Here is a tiny trained network, its code and every weight. The questions are about switching its units off for an input and a class, where a switched-off unit gives its printed mean instead of its output.

import numpy as np


def w(rows, s, z=0):
    codes = np.array(rows[::2]) - 128.0
    scale = np.full(codes.shape[1], s)
    scale[-1] = z or s
    return codes * scale


def norm(h):
    return h / np.sqrt((h * h).mean(-1, keepdims=True) + 1e-5)


def f(y):
    return y / 2 * (1 + np.tanh(0.7978845608 * (y + 0.044715 * y**3)))


def log_softmax(a):
    a = a - a.max(-1, keepdims=True)
    return a - np.log(np.exp(a).sum(-1, keepdims=True))


def net(x, mask):
    res = np.array(x, float).reshape(1, 8) / 4 @ E
    u = 0
    for l in range(3):
        y = f(norm(res) @ A[l][:, :-1].T + A[l][:, -1])
        res = res + np.where(mask[u : u + 4], y, B[l][:, -1]) @ B[l][:, :-1]
        u += 4
    return log_softmax(norm(res)[-1] @ U[:, :-1].T + U[:, -1])


A, B = {}, {}
E = w([
[219,181,250],'x0',
[79,108,122],'x1',
[166,107,88],'x2',
[91,96,137],'x3',
[111,194,97],'x4',
[114,8,98],'x5',
[1,64,181],'x6',
[85,242,123],'x7',
],0.0072)
A[0] = w([
[63,42,97,203],'0.n0',
[123,182,231,114],'0.n1',
[2,50,145,2],'0.n2',
[210,56,139,79],'0.n3',
],0.019,0.0031)
B[0] = w([
[205,88,70,255],'0.n0',
[90,165,54,251],'0.n1',
[181,37,62,255],'0.n2',
[250,135,147,215],'0.n3',
],0.022,0.0075)
A[1] = w([
[95,92,143,139],'1.n0',
[187,168,79,253],'1.n1',
[121,253,119,206],'1.n2',
[144,119,58,146],'1.n3',
],0.028,0.0053)
B[1] = w([
[119,71,114,125],'1.n0',
[62,146,252,252],'1.n1',
[36,166,54,221],'1.n2',
[66,100,177,205],'1.n3',
],0.018,0.023)
A[2] = w([
[109,189,7,90],'2.n0',
[101,182,25,4],'2.n1',
[104,224,58,251],'2.n2',
[162,76,37,68],'2.n3',
],0.02,0.0034)
B[2] = w([
[50,190,203,200],'2.n0',
[104,177,190,190],'2.n1',
[56,117,96,255],'2.n2',
[169,2,103,182],'2.n3',
],0.019,0.0086)
U = w([
[167,177,154,2],'0',
[174,13,117,227],'1',
[4,210,142,244],'2',
[244,209,169,14],'3',
],0.013,0.0067)

Each question gives the input, the list of numbers given to net, and the class t.
The units are the neurons (one row each of A and B). Each row of codes is followed by its name. A weight is (code - 128) times the scale printed after its matrix; where a second scale follows, it is the last column's (A, B and U).
mask holds one flag per neuron, layer by layer. A switched-off neuron (its flag False) gives its mean, the last column of its row in B, instead of its output. The means were averaged over made-up inputs and are rounded, as every weight is.
A unit's drop is (log p(t) with every unit on - log p(t) with that unit switched off) / (log p(t) with every unit on - log p(t) with every unit switched off).
The circuit of an input: a set's keep is (log p(t) with only the set's units on - log p(t) with every unit switched off) / (log p(t) with every unit on - log p(t) with every unit switched off). Starting from all 12 units, units are removed one at a time, each time the one whose removal leaves the highest keep (on an exact tie, the one counted first), for as long as the keep stays at least 0.8.
circuit, biggest first: the units of the circuit, biggest drop first
k most important neurons: the k neurons with the biggest drops, biggest first
k most important neurons of layer l: the k neurons of layer l with the biggest drops, biggest first
drop when u is switched off: that unit's drop, to one decimal
input [7,-8,-2,6,-1,4,-6,-4], class 3: circuit, biggest first : [0.n3]
input [0,3,5,-8,-2,0,-6,-2], class 1: 4 most important neurons : [1.n2, 0.n1, 0.n3, 2.n0]
input [3,-1,-3,-6,2,4,-4,-3], class 1: 3 most important neurons : [1.n2, 0.n1, 0.n3]
input [-2,-6,8,-6,1,-2,-8,-3], class 3: 2 most important neurons of layer 2 : [2.n2, 2.n0]
input [-1,2,4,2,-5,3,-7,3], class 0: 2 most important neurons of layer 1 : [1.n2, 1.n3]
input [-1,-8,1,-2,2,6,1,-2], class 3: 2 most important neurons of layer 0 : [0.n3, 0.n2]
input [6,0,8,0,-8,-2,-8,1], class 3: drop when 0.n3 is switched off : 0.5
input [-5,0,6,7,-6,2,-6,-6], class 1: drop when 0.n3 is switched off : -0.1
input [2,-6,8,-6,-5,-2,0,-8], class 3: drop when 0.n3 is switched off : 0.1
input [-1,5,-1,-1,-6,2,-5,-1], class 1: 2 most important neurons of layer 2 : [2.n0, 2.n1]
input [2,-8,-4,7,-7,2,1,-8], class 3: drop when 0.n3 is switched off : 0.5
